Below is a small trained network, with its code and all its weights. Each question gives an input and a class and asks what happens when units are switched off, that is, made to give their printed mean instead of their output.

import numpy as np


def w(rows, s, z=0):
    codes = np.array(rows[::2]) - 128.0
    scale = np.full(codes.shape[1], s)
    scale[-1] = z or s
    return codes * scale


def f(y):
    return np.maximum(y, 0)


def log_softmax(a):
    a = a - a.max(-1, keepdims=True)
    return a - np.log(np.exp(a).sum(-1, keepdims=True))


def net(x, mask):
    res = np.array(x, float).reshape(1, 5) / 4 @ E
    y = f(res @ A[0][:, :-1].T + A[0][:, -1])
    res = res + np.where(mask, y, B[0][:, -1]) @ B[0][:, :-1]
    return log_softmax(res[-1] @ U[:, :-1].T + U[:, -1])


A, B = {}, {}
E = w([
[152,149,129,99,108,160,155,99,150,135],'x0',
[104,56,85,196,143,109,177,89,206,96],'x1',
[130,149,209,179,254,81,157,116,99,182],'x2',
[123,180,108,225,49,129,203,131,68,107],'x3',
[210,65,54,80,99,50,167,104,84,222],'x4',
],0.0098)
A[0] = w([
[102,195,237,144,230,124,237,62,131,150,117],'n0',
[201,81,44,114,39,157,126,130,172,47,108],'n1',
[161,237,109,164,63,151,208,122,112,72,188],'n2',
[78,171,216,230,119,224,119,147,222,48,79],'n3',
[51,28,83,183,136,106,200,59,226,85,49],'n4',
[103,127,100,114,9,164,40,191,198,61,54],'n5',
[140,79,132,2,215,194,62,103,200,116,106],'n6',
[53,162,230,123,124,223,90,195,206,103,1],'n7',
],0.0072,0.0042)
B[0] = w([
[70,160,99,145,155,183,66,97,203,235,232],'n0',
[83,80,111,139,203,85,98,83,162,193,208],'n1',
[140,94,108,207,172,155,70,207,112,82,211],'n2',
[225,59,160,169,137,76,138,176,138,167,250],'n3',
[94,49,205,91,54,214,59,160,65,146,212],'n4',
[51,183,157,132,154,70,58,115,216,191,205],'n5',
[135,105,49,224,196,191,106,202,62,51,219],'n6',
[191,1,153,59,148,122,192,163,174,157,210],'n7',
],0.0085,0.012)
U = w([
[113,123,123,168,158,130,111,132,102,145,255],'0',
[91,142,51,254,182,173,140,183,80,59,140],'1',
[23,183,169,128,189,93,100,79,198,209,41],'2',
[104,137,198,86,75,215,77,180,49,159,248],'3',
[247,53,110,93,124,34,220,139,133,201,46],'4',
[23,132,167,108,140,129,217,122,125,56,108],'5',
],0.0067,0.0059)

Each question gives the input, the list of numbers given to net, and the class t.
The units are the neurons (one row each of A and B). Each row of codes is followed by its name. A weight is (code - 128) times the scale printed after its matrix; where a second scale follows, it is the last column's (A, B and U).
mask holds one flag per neuron, in row order. A switched-off neuron (its flag False) gives its mean, the last column of its row in B, instead of its output. The means were averaged over made-up inputs and are rounded, as every weight is.
A unit's drop is (log p(t) with every unit on - log p(t) with that unit switched off) / (log p(t) with every unit on - log p(t) with every unit switched off).
The circuit of an input: a set's keep is (log p(t) with only the set's units on - log p(t) with every unit switched off) / (log p(t) with every unit on - log p(t) with every unit switched off). Starting from all 8 units, units are removed one at a time, each time the one whose removal leaves the highest keep (on an exact tie, the one counted first), for as long as the keep stays at least 0.8.
circuit, biggest first: the units of the circuit, biggest drop first
top k neurons: the k neurons with the biggest drops, biggest first
drop of u: that unit's drop, to one decimal
input [3,6,-3,-1,1], class 3: circuit, biggest first : (n4)
input [7,6,5,5,-8], class 4: top 2 neurons : (n3; n7)
input [-3,-1,-7,-8,-6], class 1: top 2 neurons : (n6; n0)
input [6,5,-8,2,-2], class 2: top 2 neurons : (n5; n1)
input [-4,0,8,1,8], class 2: top 2 neurons : (n3; n0)
input [1,4,6,0,2], class 2: top 2 neurons : (n0; n6)
input [4,7,0,-1,5], class 3: top 3 neurons : (n4; n3; n7)
input [0,-4,-4,-3,-1], class 2: top 3 neurons : (n5; n4; n2)
input [-8,-3,-5,-7,8], class 0: top 2 neurons : (n6; n3)
input [-5,1,4,1,-7], class 4: circuit, biggest first : (n3; n7)
input [-3,3,-4,-5,0], class 1: top 3 neurons : (n6; n0; n7)
input [6,0,-8,3,7], class 2: circuit, biggest first : (n1; n5)
input [-8,8,-5,6,-1], class 0: top 2 neurons : (n1; n6)
input [5,3,-4,-4,-7], class 4: circuit, biggest first : (n7)
input [-1,2,3,5,-7], class 4: circuit, biggest first : (n3; n7)
input [3,8,4,-8,-4], class 1: drop of n2 : -0.1
input [4,3,5,-6,-1], class 1: drop of n5 : 0.2
input [0,-3,-5,0,-6], class 4: drop of n5 : -0.1
